Below is a small trained network, with its code and all its weights. Each question gives an input and a target symbol and asks what happens when units are switched off, that is, made to give their printed mean instead of their output.

import numpy as np


def w(rows, s, z=0):
    codes = np.array(rows[::2]) - 128.0
    scale = np.full(codes.shape[1], s)
    scale[-1] = z or s
    return codes * scale


def norm(h):
    return h / np.sqrt((h * h).mean(-1, keepdims=True) + 1e-5)


def f(y):
    return y / 2 * (1 + np.tanh(0.7978845608 * (y + 0.044715 * y**3)))


def softmax(a):
    e = np.exp(a - a.max(-1, keepdims=True))
    return e / e.sum(-1, keepdims=True)


def log_softmax(a):
    a = a - a.max(-1, keepdims=True)
    return a - np.log(np.exp(a).sum(-1, keepdims=True))


def net(x, mask):
    ids = ['αεηθλμξπστφψω'.index(c) for c in x.split()]
    T = len(ids)
    res = E[ids] + P[:T]
    q, k, v = (norm(res) @ M[0].T for M in (Q, K, V))
    z = softmax(np.where(np.tri(T) > 0, q @ k.T / 2**0.5, -1e9)) @ v
    res = res + np.where(mask[0], z, O[0][:, -1]) @ O[0][:, :-1]
    y = f(norm(res) @ A[0][:, :-1].T + A[0][:, -1])
    res = res + np.where(mask[1:17], y, B[0][:, -1]) @ B[0][:, :-1]
    return log_softmax(norm(res)[-1] @ U[:, :-1].T + U[:, -1])


Q, K, V, O, A, B = {}, {}, {}, {}, {}, {}
E = w([
[81,133,125,126,152],'α',
[77,129,116,138,149],'ε',
[77,131,121,127,143],'η',
[75,134,127,127,151],'θ',
[73,123,106,151,133],'λ',
[108,85,111,182,114],'μ',
[125,109,144,157,180],'ξ',
[83,88,160,128,87],'π',
[82,138,161,92,118],'σ',
[149,140,153,126,181],'τ',
[168,131,78,92,121],'φ',
[159,250,147,169,60],'ψ',
[161,78,160,102,137],'ω',
],0.024)
P = w([
[7,86,87,141,215],'0',
[33,102,114,119,188],'1',
[58,119,136,113,154],'2',
[67,158,171,111,127],'3',
[92,181,192,107,103],'4',
[114,200,213,105,70],'5',
[137,221,246,107,63],'6',
[152,234,254,120,34],'7',
],0.0069)
Q[0] = w([
[141,188,104,159,129],'H1',
[63,107,250,227,131],'H1',
],0.015)
K[0] = w([
[2,94,175,106,34],'H1',
[223,246,233,129,21],'H1',
],0.0085)
V[0] = w([
[78,52,245,179,76],'H1',
[202,57,193,2,121],'H1',
],0.0076)
O[0] = w([
[94,5,177,165,167,253],'H1',
[71,80,36,44,178,91],'H1',
],0.011,0.0033)
A[0] = w([
[252,124,51,164,88,138],'N1',
[67,140,94,130,45,174],'N2',
[133,216,105,166,112,148],'N3',
[114,77,92,76,163,107],'N4',
[191,145,157,76,80,124],'N5',
[126,48,103,109,132,136],'N6',
[103,141,95,117,161,79],'N7',
[130,77,87,159,182,63],'N8',
[113,118,114,130,206,109],'N9',
[135,41,14,26,168,58],'N10',
[135,122,149,64,204,147],'N11',
[148,183,74,67,83,254],'N12',
[143,139,91,192,153,173],'N13',
[140,155,166,163,223,101],'N14',
[130,61,34,50,147,94],'N15',
[60,83,84,126,110,164],'N16',
],0.016,0.0077)
B[0] = w([
[134,74,5,60,89,157],'N1',
[185,175,142,136,174,191],'N2',
[90,144,119,84,100,209],'N3',
[172,99,85,183,56,218],'N4',
[102,134,89,175,46,169],'N5',
[107,179,74,90,98,211],'N6',
[162,117,172,126,156,136],'N7',
[116,184,182,103,118,161],'N8',
[113,99,161,103,111,189],'N9',
[186,60,123,143,86,254],'N10',
[148,178,138,124,108,221],'N11',
[134,39,22,89,100,183],'N12',
[159,103,113,63,109,164],'N13',
[156,120,80,134,132,195],'N14',
[228,28,126,139,79,227],'N15',
[160,139,133,96,101,238],'N16',
],0.014,0.0079)
U = w([
[79,127,82,102,192,176],'α',
[222,194,141,59,201,117],'ε',
[108,153,170,61,87,118],'η',
[83,122,123,150,196,254],'θ',
[119,174,108,156,209,204],'λ',
[216,64,130,108,72,99],'μ',
[180,100,173,157,210,244],'ξ',
[122,164,176,213,123,92],'π',
[7,55,156,105,109,70],'σ',
[163,199,87,162,93,37],'τ',
[82,146,49,190,126,227],'φ',
[148,157,5,47,139,101],'ψ',
[109,62,167,223,120,105],'ω',
],0.016,0.006)

Each question gives the input, a string of symbols that net reads in full, and the target symbol t.
The units are the heads (2 rows each of Q, K, V and O) and the neurons (one row each of A and B). Each row of codes is followed by its name. A weight is (code - 128) times the scale printed after its matrix; where a second scale follows, it is the last column's (O, A, B and U).
mask holds one flag per unit, heads first, then neurons. A switched-off unit (its flag False) gives its mean, the last column of its rows in O or B, instead of its output. The means were averaged over made-up inputs and are rounded, as every weight is.
A unit's drop is (log p(t) with every unit on - log p(t) with that unit switched off) / (log p(t) with every unit on - log p(t) with every unit switched off).
The circuit of an input: a set's keep is (log p(t) with only the set's units on - log p(t) with every unit switched off) / (log p(t) with every unit on - log p(t) with every unit switched off). Starting from the 12 units with the biggest drops (on a tie, the unit counted first), units are removed one at a time, each time the one whose removal leaves the highest keep (on an exact tie, the one counted first), for as long as the keep stays at least 0.8.
units of the circuit, in order: the units of the circuit, biggest drop first
unit that matters most: the unit with the biggest drop
top k neurons: the k neurons with the biggest drops, biggest first
drop of u: that unit's drop, to one decimal
input η η τ ε φ σ, target ψ: units of the circuit, in order	H1; N12
input ψ λ τ, target τ: units of the circuit, in order	H1; N15; N10
input ξ ω ε ω π θ φ τ, target ψ: units of the circuit, in order	H1; N15
input μ π λ, target σ: units of the circuit, in order	H1; N15; N10
input π λ ε, target σ: units of the circuit, in order	H1; N15; N4
input ψ ω φ π φ η, target η: units of the circuit, in order	N4; N15
input θ λ λ π ε σ α, target η: units of the circuit, in order	N15; N10; N12
input ω ε λ ω ξ π ξ, target σ: units of the circuit, in order	H1; N15; N10
input ω τ λ σ φ τ τ η, target ε: unit that matters most	N2
input ε π α η ψ μ ω τ, target τ: top 4 neurons	N5; N14; N15; N10
input ω ω π λ μ, target σ: units of the circuit, in order	H1; N15; N10; N4
input λ σ θ, target η: top 3 neurons	N15; N10; N16
input ε σ ε, target η: top 3 neurons	N15; N10; N12
input λ ψ ω, target ω: top neuron	N6
input ε ε π π π σ λ, target η: top 4 neurons	N15; N10; N16; N12
input π θ ξ α ξ σ σ π, target η: top 2 neurons	N15; N16
input π λ ε μ θ π, target σ: top 2 neurons	N15; N10
input η ω ξ α η, target ξ: top 2 neurons	N6; N3
input α λ φ α λ, target ψ: top 2 neurons	N12; N2
input λ λ σ η ξ, target η: drop of N2	0.4
